(in the rows, 128 means zero)
Each row of numbers stands for one thing and depends on some of the facts below. Use the named rows to name the rest.

Some facts about the things:
π: is directly part of; χ: belongs to class; ε: is directly followed by; Σ: uses; Λ: is of sort
flezu | π dufo | χ 686 | ε pibrik | Λ 715
doski | π taskiflam | χ 686 | ε mobrus | Σ sanan,dregu | Λ 715
kupon | π lebro | χ 383 | ε brutrem | Λ 715
datun | π latrek | χ 92 | ε tulem | Λ 97
gumim | π deplum | χ 659 | Σ troplir | Λ 715
skevel | π kabrer | χ 304 | ε vunupim | Σ flepi,fligrus | Λ 208
raplik | π gegrel | χ 659 | ε plustu | Λ 208
skatrom | π segibek | χ 92 | ε flepi | Λ 715
bruzom | π nubron | χ 304 | Λ 715
serir | π stadar | χ 92 | ε fligrus | Λ 715
dekomor | π segibek | χ 304 | ε skatrom | Λ 715
lebro | Σ grodral
ruklo | π breroplu | χ 304 | ε skepas | Λ 715
nogrok | π seples | χ 383 | ε kebul | Λ 97
plumum | π flutranek | χ 383 | Λ 208
zodusas | π beve | χ 92 | ε tramun | Λ 97
lifo | π flutranek | χ 350 | ε grozunus | Σ guflovu,grodral | Λ 208
grodral | π nubron | χ 304 | ε bruzu | Σ klabro,klefur,statum,bugoken | Λ 97
drizes | π beve | χ 304 | Σ pibrik | Λ 208
dabaplam | π rires | χ 350 | Λ 97
nurus | π deplum | χ 659 | ε skozir | Σ dregu | Λ 715
klibre | π feplokik | χ 974 | Λ 208
grofle | π segibek | χ 304 | Λ 715
zimim | π lebro | χ 383 | Σ feplokik | Λ 97
tristi | π segibek | χ 304 | ε grofle | Λ 715
brolir | π plefol | χ 974 | Σ vunupim,latrek | Λ 968
grugrel | π drogru | χ 304 | ε klidil | Λ 715
gefer | π segibek | χ 92 | ε tristi | Σ flepi | Λ 715
greskan | π deplum | χ 659 | ε nurus | Σ sitri | Λ 968
bedis | π nubron | χ 304 | ε klilam | Λ 97
fomas | π kobi | χ 686 | Λ 715
klonin | π tribrem | χ 92 | ε ziklu | Λ 715
vunupim | π kabrer | χ 686 | ε flokla | Σ sitri,klabro,kobi,doski,grodral | Λ 715
zatun | π roven | χ 304 | Λ 208
ruter | π flutranek | χ 659 | ε klabro | Λ 97
sitri | π drogru | χ 92 | ε grugrel | Λ 97
flepi | π segibek | χ 304 | ε gefer | Σ nurus | Λ 715
deplum | Σ flepi,fligrus
nuplok | π skogigrek | χ 92 | Λ 715
statum | π riskil | χ 686 | Λ 97
trufal | π latrek | χ 92 | Λ 97
flenol | π lezel | χ 92 | Λ 968
karo | π flutranek | χ 304 | ε plumum | Λ 968
gugra | π dufo | χ 974 | ε flezu | Λ 208
fupu | π kobi | χ 686 | ε gegrebral | Λ 715
soplabem | π taskiflam | χ 974 | ε doski | Σ skogigrek,pibrik,bugoken | Λ 715
beskor | π klefur | χ 383 | ε dregu | Λ 715
ziklu | π tribrem | χ 686 | Λ 715
mobrus | π taskiflam | χ 92 | Λ 715
tribrem | Σ sitri,statum
skozir | π deplum | χ 659 | ε gumim | Λ 97
klidil | π drogru | χ 383 | Λ 97
grozunus | π flutranek | χ 659 | ε ruter | Σ goze,bugoken | Λ 715
guplir | π breroplu | χ 974 | Λ 715
tulem | π latrek | χ 92 | ε trufal | Λ 97
tramun | π beve | χ 304 | ε drizes | Λ 715
goze | π latrek | χ 92 | ε datun | Σ pibrik | Λ 715
klabro | π flutranek | χ 659 | ε naflo | Λ 715
klefur | Σ zumedo,pibrik
klilam | π nubron | χ 304 | ε grodral | Λ 208
zumedo | π gegrel | χ 686 | ε raplik | Λ 715
nanidrol | π kobi | χ 686 | ε fupu | Σ purom | Λ 715
latrek | Σ soplabem,zodusas,bugoken
tidofo | π latrek | χ 92 | ε goze | Λ 968
gegrebral | π kobi | χ 92 | ε fomas | Λ 968
skomagron | π gegrel | χ 659 | Λ 715
flosu | π kabrer | χ 686 | ε skevel | Λ 208
roven | Σ sanan
flikam | π breroplu | χ 304 | ε guplir | Λ 97
naflo | π flutranek | χ 92 | ε karo | Λ 208
sanan | π taskiflam | χ 304 | ε soplabem | Σ sitri | Λ 715
plustu | π gegrel | χ 659 | ε skomagron | Λ 715
kuvobra | π gegrel | χ 350 | ε zumedo | Λ 97
travus | π plefol | χ 974 | ε brolir | Λ 208
guflovu | π kabrer | χ 686 | Σ tribrem,sitri | Λ 715
troplir | π latrek | χ 92 | ε tidofo | Λ 208
fligrus | π stadar | χ 686 | Σ tribrem,dregu | Λ 715
bugoken | π seples | χ 383 | ε skadam | Σ klabro | Λ 968
kebul | π seples | χ 92 | ε bugoken | Λ 715
feplokik | Σ nurus
vadul | π lezel | χ 92 | ε flenol | Λ 97
gronel | π seples | χ 383 | Λ 208
dregu | π klefur | χ 383 | Σ sitri,statum,sanan | Λ 968
bruzu | π nubron | χ 659 | ε bruzom | Σ grodral | Λ 715
pibrik | π dufo | χ 686 | Σ tribrem,statum | Λ 97
skadam | π seples | χ 686 | ε gronel | Λ 968
dredri | π klefur | χ 92 | ε drene | Λ 97
skepas | π breroplu | χ 974 | ε tumen | Λ 715
digure | π nubron | χ 304 | ε bedis | Λ 715
tumen | π breroplu | χ 974 | ε flikam | Λ 208
gegrel | Σ brolir
vetes | π rires | χ 659 | ε dabaplam | Σ brutrem | Λ 715
purom | π rires | χ 686 | ε vetes | Λ 97
brutrem | π lebro | χ 383 | ε zimim | Λ 97
drene | π klefur | χ 383 | ε beskor | Σ guflovu | Λ 97
flokla | π kabrer | χ 686 | ε guflovu | Λ 715

Some rows with their names:
[128 161 111 150 187 125 151 123 128 107  96  56  98 164 143 185 200] : latrek
[136 141 128 136 126 155 127 143 123 134 139 132 135 133 126  75 144] : flutranek
[117  93 151 133 137 141 111 146 108 120 124 150 135 107 120 120 130] : flokla
[135 130 154 139 130 149 137 138 125 145 131 139 132 109 128  84 146] : drogru
[154 147  92  94  96  80 144  92 101 131 130  94 116 139 119 165 124] : greskan
[171 139 134 124  86 112 138 101  60 151 139 112 113  63 126 146  97] : roven
[135 128 151 137 130 148 138 137 128 149 130 137 132 110 129  85 145] : breroplu
[110 136 133 142 166 111 131 119 127  85 101  64 102 158 124 202 162] : goze
[100 129 135 114 121 138 135 138 138 140 126 146 146 161 101  94 152] : nanidrol
[132 132 149 137 133 147 138 138 128 149 130 138 132 112 131  84 147] : plefol
[133 128 149 138 132 147 139 135 128 147 132 138 132 109 128  84 146] : kabrer
[130  88 122 124 158 142 112 162 125 121 126 167 125 100 127 131 133] : skomagron
[175 121 152 117  62 118 137 103  58 167 153 145 124  38 113 111  65] : feplokik
[138  95 122 131 157 147 110 158 123 124 126 171 128  99 126 128 143] : guplir
[163 111 103 123 120 101 112 123  44 115 109 113  99  77 128 225 112] : guflovu
[134 128 150 137 134 149 138 138 128 147 133 137 132 115 129  81 139] : lezel
[122 170  83 105  90  82 139  84  85 135 128  82 132 118 135 202  91] : sitri
[116 124 148 124 139 149 148 132 173 112 128 145 128 166 102  88 108] : tidofo
[135 113 116 126 147 145 104 165 102 105 127 157 136 113 121 114 128] : naflo
[117 136 127 114 120 119 130 139 163 145 132 137 141 159 125  99 169] : dekomor
[108 133 119 129 126 143 130 120 195 138 143 155 143 149 148  98  81] : bedis
[126 110 153 136 136 134 122 127 150 121 138 141 134 129 126  99 131] : tumen
[180 118 132 101  45 102 134  87 104 149 162 146 116  81 107 133  18] : skevel
[151 158 111 143 150 108 142 116  99 123 103  61 100 136 151 182 176] : lebro
[138 127 151 137 130 147 137 138 128 146 131 138 131 113 129  83 146] : seples
[116 122 147 129 117 144 129 141 167 129 124 144 130 154 112  93 114] : kebul
[120 116 164 141 127 138 118 134 152 123 137 144 132 124 117 105 139] : beskor
[131 131 152 137 132 147 139 141 129 148 131 136 134 109 130  84 143] : dufo
[133 128 147 138 133 147 138 139 124 145 133 136 133 112 130  84 147] : rires
[127 119 138 125 142 134 127 137 159 129 136 146 132 139 126 101 135] : zatun
[140 154 123 147 147 119 139 124 109 127 108  73 107 141 148 160 183] : gegrel
[142 134 121 138 121  92 121 104  84 104 106  63  97 140 132 223 136] : vunupim
[114 118 144 132 114 152 128 139 158 131 123 144 127 165 112 100 112] : ziklu

Which thing is each row?
[101 126 142 142 129 139 119 117 155 129 148 147 152 111 144 106  94] | klidil
[159 113  88 121 163 147 110 168 121 102 132 170 125 118 132 111 137] | karo
[128  97 146 131 143 129 118 141 106 116 124 147 135 106 125 106 136] | skadam
[139 139 116 137 146  94 125 111 132 100 115  67 102 152 146 187 156] | drizes
[185 123 150 112  44 109 138  92  40 169 157 141 122  21 111 126  42] | deplum
[ 91 132 138 112 144 140 150 135 160 125 127 146 148 165  94  89 153] | troplir
[124 124 149 131 106 135 121 147 161 134 121 143 130 152 126  97 125] | skatrom
[151 150 104  96  84  84 137  93  97 142 139 102 116 118 111 177 116] | sanan
[151 119  80 132 169 102 113 140  97 103  96  90  92 125 154 229 171] | bruzu
[138 162 113 150 171 120 141 131 124 120  97  58 102 160 156 170 207] | skogigrek
[144 105 128 133 159 143 115 156 119 121 126 170 134  85 128 119 138] | gronel
[106 103 106 125 170 165 125 150 118 122 128 189 144  79 131 137  72] | trufal
[147  93 112 127 162 147 110 169 127 128 125 179 123  91 135 132 134] | bruzom
[104 112 123 134 150 135 115 126 142 127 146 158 151  94 149 121 107] | flikam
[102 140 131 137 127 153 131 122 186 137 141 158 147 151 140  89  87] | brutrem
[152  95 111 128 150 140 105 171 125 132 122 176 125  89 143 132 139] | grofle
[131 166  76 134 154 119 124 129 163  86 103  56  94 238 140 186 164] | grozunus
[137 154 105 127  96 112 134  89 130 132 136 115 126 129 139 171  64] | drene
[ 95 114 129 133 135 140 120 117 159 130 146 146 148 127 147 108  91] | skozir
[152 155 117 140 136 108 140 116  92 128 109  67 103 121 146 174 166] | kobi
[157 115  87 127 157 154 106 172 112 107 128 175 129 111 127 119 136] | plumum
[147 158  95 135 154 106 140 113 162  99 103  65  93 210 146 179 172] | brolir
[132 159  98 144 162 111 132 123 169  96  95  56  91 216 146 202 183] | soplabem
[143 130 148 139 123 138 131 142 122 155 127 136 134 107 142  84 148] | segibek
[ 86 107 141 134 152 149 124 126 125 118 140 161 155  83 127 121  88] | datun
[ 93 152 111 118 128 133 139 118 164 142 141 149 162 144 133 100 126] | nogrok
[129 129 148 126 122 140 136 137 164 121 124 139 129 158 119  80 116] | flenol
[137 157 107 151 185  91 128 115 145  77  89  35  93 190 158 207 219] | bugoken
[128 150  80 127 118  95 126  90  84 117 113  76 117 129 153 225  94] | statum
[188 117 130 113  82  77 119  88  37 123 141 112 109  43 121 190  82] | dregu

The same things again, as new rows of numbers:
Some things and their rows:
[128 116 118 152 125 135 154 129 114 127  97 166 110 138 101 102 131 148
 103 113] : beve
[192 143 122 181 108 133 104 170 115 149  94 157 120 156 117 117 145 165
  84  87] : sitri
[116 142  92 117 139 150 125 121 106 137 138 135 118 168  77 100 116 100
 101  94] : bruzom
[126 134 116 138 119 137  39 134 100 142 105 123 144 168  96 113 122 111
  65  66] : guflovu
[ 90 120  91 121 131 171 123 117 118 143 129 152 135 161  89  79 111 100
  91  62] : plumum
[ 80 111  96 158 130  99 129  96  77 141 110 151 127 177 128 175  90 194
  82 145] : soplabem
[ 92 121  86 143 150 128 102 112  83 146 122 136 137 176 106 132 101 137
  79 132] : bruzu
[156 129  97 174 127 128 169 147 113 149 104 167 101 169 128 139 131 179
  90 140] : zodusas
[129 127 105 131 131 143 137 111 111 142 116 152 122 164 122 105 112 137
 110 105] : plustu
[129 131 101 113 127 139 132 111 115 141 116 152 113 164 111 116 119 126
 107 106] : mobrus
[138 137 113 130 123 129 142 121 116 139 109 154 109 169 111 130 115 154
 118 111] : flezu
[160 133  97 172 127 124 163 146 117 147 106 168 103 172 125 132 134 176
  91 132] : vadul
[134 122 111 137 126 146 141 116 108 149 110 149 115 169 113 116 117 150
 119  98] : tumen
[119 118 102 118 129 148 135 108 109 141 121 142 125 158 104 100 112 125
 107  85] : guplir
[143 127  96 178 129 142 162 143 112 144 116 151 120 171 118 107 130 157
  81 115] : klidil
[145 123 115 146 125 133 147 126 110 150  97 156 111 170 123 141 115 180
 131 114] : travus
[ 97 111  91 155 139 112 123 113 100 148  99 173 136 179 139 147  91 186
  91 129] : grozunus
[122 109 110 156 123 139 153 143 121 133 100 186 118 132 102  94 122 156
 103  94] : flutranek
[132 135 116 129 117 125 146 119 110 141 110 150 110 172 109 135 115 158
 118 113] : zumedo
[144 141 118 126 116 121 142 117 123 138 103 154 101 178 124 144 121 163
 119 117] : dekomor
[132 112 116 153 124 134 154 130 113 130 101 165 108 140 104 102 130 150
 103 111] : kabrer
[136 139 114 124 121 125 141 123 119 138 110 153 107 174 109 135 119 152
 117 115] : grugrel
[146 131 111 123 123 127 140 118 117 144 107 161 107 168 122 132 115 155
 119 119] : kebul
[105 136 102 105 124 149 126 103 116 132 129 138 117 172  97  93 124  97
  83  91] : grofle
[143 135 116 129 119 129 143 125 110 146 100 152 105 175 110 146 120 169
 121 115] : flosu
[158 130 100 187 127 131 168 148 107 146 107 158 116 171 128 125 129 184
  94 128] : nogrok
[137 108 107 166 142 128 103 145 118 137  84 148 126 155 109 106 134 150
  84 116] : roven
[113 128 103 122 124 156 133 111 110 140 120 138 124 173  99 102 119 123
 104  91] : gronel
[126 142 115 128 126 136 138 124 116 145 118 148 107 169 106 135 121 134
 111 103] : zatun
[161 132  98 175 126 130 164 148 114 145 107 158 113 176 121 133 134 173
  91 128] : kuvobra
[137 137 112 182 115 135 138 151 103 147 120 149 121 154 107 124 133 144
  69  98] : statum
[100 119 104 138 121 137 136 115 103 138 116 175 127 154 119 115  97 152
 100  92] : klabro
[149 130 114 128 117 126 142 120 115 143  99 161  98 177 131 143 122 169
 124 123] : troplir

Rows to name:
[112 103  97 164 144 120 129 130 107 136  91 150 121 160 113 120 127 160
  80 137] | gegrel
[128 119  97 142 142 119 121 119 108 148  96 148 130 181 141 135 108 171
 100 141] | vetes
[155 144  91 173 135 133 159 160 104 145 120 148 110 175 103 131 132 163
  95 134] | bedis
[121 126 103 124 129 150 133 106 109 141 124 146 125 164 115  98 111 124
 100 101] | skomagron
[179 113  60 126 199 129 113 119 148 164  70 134 135 230 164 109 123 163
 122 166] | nurus
[140  95  59 143 194 127 144 119 143 146  78 143 123 197 130  97 135 158
 103 168] | feplokik
[139 124  88 194 145 127 128 147 104 150  97 141 130 185 121 128 127 174
  65 131] | drene
[133 131 107 133 126 137 140 115 112 141 114 147 120 165 112 119 113 147
 114 104] | beskor
[133 124 112 135 122 143 138 113 107 147 108 151 117 164 124 119 114 149
 115 113] | raplik
[167 129 117 160 127 118  76 142 111 154  87 143 130 175 143 139 112 174
 102 112] | greskan
[184 147 127 139 120 122  42 156 126 149  77 132 130 178 122 133 130 151
  94  88] | sanan
[ 87 128  99 143 127 117 104 121  94 144 112 138 121 187 105 160 109 156
  78 131] | drizes
[133 129 101 139 140 111 125 119 112 148  96 145 118 191 122 156 113 178
 104 136] | nanidrol
[157 127  89 132 157 124  87 129 128 152  82 130 133 204 127 127 125 155
 101 122] | fligrus
[ 67 129  77 202 137 113 113 140  65 145 130 133 134 181  87 163 111 158
  27 150] | grodral
[139 115 139 178 106 127  51 161  99 130  80 148 131 125 100 108 135 148
  62  76] | tribrem
[108 125  99 154 129 116 103 131 107 151  93 166 121 186 120 165 101 184
  97 121] | lifo
[147 132 117 139 122 124 148 119 113 139 103 156 112 169 124 137 112 175
 128 113] | kupon
[107 122  92 117 124 155 122 118 116 145 119 172 119 164 102 105 112 119
 101  84] | naflo
[158 133  90 131 157 134  76 131 133 151  89 126 135 200 120 113 128 139
 100 109] | doski
[140 116  87 182 130 143 161 152 115 150 112 180 129 162 126 100 121 165
  79 106] | ruter

Now the same things, written a new way:
Known rows:
[133 169 161 107  95  66 144 105 116 113 121 130 107 101 167 142 136] : guplir
[141 138 123 118 110  80 163 139 103  93 117 139 112 124 147 151 140] : flikam
[111 138 154 128 112  82 137 121 118 152 105 143  91 129 153 116 129] : tumen
[ 93 110 129 159 127 101 142 146 140 143  83 151 107 170 128 112 146] : dekomor
[127 128 165 178  74 194 147 137 148 157 121 108 152 141 134 134 148] : fligrus
[176 105 121 132 130 105 137 146 112 115 107 174  98 130 135 123 153] : stadar
[202  91 146 152  85 178 170 101 139 142 121 138 115 156 172 157 144] : deplum
[123 141 180 159  56 148 164 149 121 152 114 117 154 141 162 152 169] : flepi
[174 105 121 128 132 103 137 142 115 113 108 183  96 134 133 120 155] : drogru
[ 90 108 141 161 129  98 129 142 131 169  88 148  95 163 139 100 127] : travus
[144 155 181 110 117  77 126  96 112 101 138 136 120 104 169 135 133] : skomagron
[126 157 139 142 144  97 140 134 143 136 105 142 116 129 125 117 137] : nuplok
[148 106 118 158  80 148 104 173 130  88 113 180  88  79 124 119 152] : skogigrek
[161 100 134 159  61 170 113 173 117 101 117 176 106  90 128 127 168] : kobi
[114 128 138 138 142 110 135 135 134 138 104 141 119 140 113 109 136] : flezu
[122 135 154 151  71 174 130 128 148 133 115 122 128  96 136 134 147] : goze
[145  98 146 183  56 160 121  89 157 105 153 114  72 133 126  70  71] : grozunus
[125  81 166 210  38 163 145 107 148 150 149 114  64 170 141  72  71] : lifo
[121 124 125 155  40 161 142 147 135  67 127 134  98  65 153 159 133] : grodral
[204 124 109 141 107  94 139 139  97 117 142 166  60 156 109  70 133] : flutranek
[179 121 128 150 110  78 136 138  92  83 153 134 101 156 115  79  98] : ruter
[171  95 131 155  75 173 130 137 137 109 116 162  92 107 141 135 148] : klefur
[ 99 127 145 164  88 162 113 163 137 129 113 139 130 105 104 112 158] : zumedo
[176 109 124 131 131 106 137 145 114 113 107 181  97 133 132 120 155] : rires
[131 108 139 148 118  82 153 142  96  80 127 153 113 152 155 142 132] : dabaplam
[130 157 145 111 129  93 141 114 126 128 113 130 117 109 134 125 138] : mobrus
[114 127 127 134 140 110 138 132 138 145  95 138 118 145 120 111 143] : kebul
[132 178 174  85  91  59 154 101 108 105 128 124 102  82 166 152 143] : bruzom
[132 181 173  90  94  63 160 101 107 103 125 128 107  81 165 153 138] : grofle
[ 93 127 133 148 153 112 116 160 122 178  85 158 115 142 107  94 154] : troplir
[193 111 154 160  79 173 154 146 117 140 122 144 131 144 157 148 164] : feplokik
[130 108  89 153 159 121 141 164 126 120  95 150 124 163 114 117 138] : vadul
[ 91 106 129 154 128 100 146 143 141 145  85 152 106 170 131 111 147] : digure

Name these rows:
[153 151 173 131  91 153 169  85 146 155 119  94 144 128 168 157 137] | gefer
[163 181 162 106  91  72 142 103  96 150 161 108  80  92 111  73  95] | naflo
[152 116 132 135 140  97 135 134 101  83 123 149 128 145 153 131 131] | skozir
[142 128 101 128 117  86 153 149 117 107 114 156 128 135 147 134 132] | klidil
[128 167 159  98  99  66 143 106 114 151 126 144 108  86 170 128 123] | gronel
[131 122  92 141 124  84 140 183 103 107 103 171 134 149 135 117 147] | brutrem
[135 147 169 171  17 134  87 155 108  74 168 134  97  64 107  63 113] | klabro
[122 125 155 158  69 195 144  93 175 124 126 110 107  92 144 143 121] | vunupim
[124 111 151 146 142  97 124  95 138 124 110 146 116 165 154 110 119] | vetes
[144 168 192 135  54 173 150 117 129 131 146 101 151  73 154 154 150] | guflovu
[133 140 179 135  62 146 115  75 151  83 147 126 105  64 180 147 113] | bruzu
[157  74 111 144  85 160 118 120 162  83 114 177  61  83 137 133 129] | latrek
[169 174 134  86 126  85 161 116  96  84 134 130 126  76 150 166 144] | trufal
[137 128 134 166  65 187 136 174 122 100 131 122 140  93 125 148 157] | pibrik

